[[117 131 124 133 114 108 125 127 128 107]
 [119 120 125 134 130 128 130 131 129 152]
 [126 128 134 134 127 136 124 130 132 121]
 [135 128 120 117 133 128 127 125 128 103]
 [124 124 128 141 125 147 137 131 130 144]
 [131 132 142 127 128 125 129 129 132 129]]
=>
[[119 120 125 134 130 128 130 131 129 152]
 [135 128 120 117 133 128 127 125 128 103]
 [131 132 142 127 128 125 129 129 132 129]]

[[154 135 130 129 126 123 119 119 116 114 113]
 [120 131 131 122 122 121 122 124 123 125 125]
 [148 141 139 134 128 124 122 119 119 113 112]
 [111 120 121 120 122 124 127 129 133 136 136]
 [108 116 117 119 123 129 132 136 136 139 137]]
=>
[[120 131 131 122 122 121 122 124 123 125 125]
 [111 120 121 120 122 124 127 129 133 136 136]]

[[142 142 140 144 145 142 143 138 139 139 141]
 [146 142 141 141 144 141 143 144 139 141 142]
 [142 139 137 143 138 144 152 141 140 143 140]
 [145 144 141 142 140 142 143 144 142 142 140]
 [142 142 141 141 139 142 143 144 144 145 140]
 [137 142 144 143 142 142 143 141 146 141 142]]
=>
[[146 142 141 141 144 141 143 144 139 141 142]
 [145 144 141 142 140 142 143 144 142 142 140]
 [137 142 144 143 142 142 143 141 146 141 142]]

[[121 134 124 128 122 123 131 120]
 [115 139 141 152 121 127 125 122]
 [122 128 135 123 121 122 126 128]
 [126 129 123 128 122 122 131 122]
 [119 140 123 129 122 124 132 118]
 [117 131 136 137 119 122 127 122]
 [116 134 137 132 119 123 127 122]]
=>
[[115 139 141 152 121 127 125 122]
 [126 129 123 128 122 122 131 122]
 [117 131 136 137 119 122 127 122]]

[[138 153 140]
 [148 126 129]
 [134 145 122]
 [119 124 127]
 [129 105 140]
 [130 137 139]
 [100 132 124]
 [121 141 128]]
=>
[[148 126 129]
 [119 124 127]
 [130 137 139]
 [121 141 128]]

[[132 126 119 125]
 [116 134 138 140]
 [116 149 146 126]
 [137 123 125 106]]
=>
[[116 134 138 140]
 [137 123 125 106]]

[[158 122 123 154 114]
 [100 127 147 123 145]
 [112 127 104 107 130]]
=>
[[100 127 147 123 145]]
---
[[137 128 133 110 136 133 131 136 127 127 135 136 119 126]
 [124 141 128 122 127 125 136 149 127 122 143 140 139 131]]
=>
[[128 133 110 136 133 131 136 127 127 135 136 119 126 137]
 [141 128 122 127 125 136 149 127 122 143 140 139 131 124]]

[[129 128 128 127 128  99 129 144 134 128]
 [129 128 129 129 129 132 130 149 150 128]]
=>
[[128 128 127 128  99 129 144 134 128 129]
 [128 129 129 129 132 130 149 150 128 129]]

[[112 127 129 117 132 132 124 136 138]
 [106 130 125 110 133 138 114 140 140]]
=>
[[127 129 117 132 132 124 136 138 112]
 [130 125 110 133 138 114 140 140 106]]

[[114 148 127]
 [135 136 129]
 [109 102 141]
 [132 124 129]
 [121 123 112]
 [144 135 120]
 [117 124 132]
 [109 129 133]
 [136 138 102]]
=>
[[148 127 114]
 [136 129 135]
 [102 141 109]
 [124 129 132]
 [123 112 121]
 [135 120 144]
 [124 132 117]
 [129 133 109]
 [138 102 136]]

[[124 128 135 142 118 125 125 120 144 120 143 122 124 122 128]
 [134 129 128 123 127 133 130 132 123 136 124 135 126 134 127]
 [123 131 141 147 112 122 127 114 152 113 149 122 121 119 128]
 [123 135 142 147 119 124 126 113 145 114 142 126 122 124 133]
 [122 126 136 141 115 120 123 117 147 118 147 120 126 115 131]
 [131 128 124 113 141 135 131 140 114 139 119 131 133 136 129]]
=>
[[128 135 142 118 125 125 120 144 120 143 122 124 122 128 124]
 [129 128 123 127 133 130 132 123 136 124 135 126 134 127 134]
 [131 141 147 112 122 127 114 152 113 149 122 121 119 128 123]
 [135 142 147 119 124 126 113 145 114 142 126 122 124 133 123]
 [126 136 141 115 120 123 117 147 118 147 120 126 115 131 122]
 [128 124 113 141 135 131 140 114 139 119 131 133 136 129 131]]

[[129 123 119 132 138 123]
 [144 126 117 136 135 122]
 [153 100 108 157 147 105]
 [126 126 132 125 125 124]
 [133 129 121 132 128 126]
 [140 116 117 143 136 117]
 [142 114 116 142 120 119]
 [151 116 102 145 144 117]]
=>
[[123 119 132 138 123 129]
 [126 117 136 135 122 144]
 [100 108 157 147 105 153]
 [126 132 125 125 124 126]
 [129 121 132 128 126 133]
 [116 117 143 136 117 140]
 [114 116 142 120 119 142]
 [116 102 145 144 117 151]]

[[111 140 124 137 128 141 121]
 [113 131 137 122 142 122 148]
 [110 122 125 125 127 134 112]
 [136 130 119 144 109 110 123]
 [154 113 135 150 146 137 134]
 [128 128 135 147 139 143 122]
 [117 102 144 140 127 129 131]
 [128 129 108 122 114 119 119]
 [128 116 145 124 131 114 129]]
=>
[[140 124 137 128 141 121 111]
 [131 137 122 142 122 148 113]
 [122 125 125 127 134 112 110]
 [130 119 144 109 110 123 136]
 [113 135 150 146 137 134 154]
 [128 135 147 139 143 122 128]
 [102 144 140 127 129 131 117]
 [129 108 122 114 119 119 128]
 [116 145 124 131 114 129 128]]

[[128 133 127 131 154 128 128 123 125]
 [127 129 123 123 129 128 131 133 130]
 [128 134 131 133 125 122 126 130 128]
 [126 127 129 127 115 127 125 145 133]
 [125 128 128 129 128 126 130 120 127]
 [131 127 129 129 141 142 128 128 129]
 [128 125 127 126 137 132 128 129 126]
 [130 126 124 130 106 133 126 113 131]
 [129 124 126 129 142 140 130 127 130]
 [125 121 123 126 126 131 128 138 131]]
=>
[[133 127 131 154 128 128 123 125 128]
 [129 123 123 129 128 131 133 130 127]
 [134 131 133 125 122 126 130 128 128]
 [127 129 127 115 127 125 145 133 126]
 [128 128 129 128 126 130 120 127 125]
 [127 129 129 141 142 128 128 129 131]
 [125 127 126 137 132 128 129 126 128]
 [126 124 130 106 133 126 113 131 130]
 [124 126 129 142 140 130 127 130 129]
 [121 123 126 126 131 128 138 131 125]]
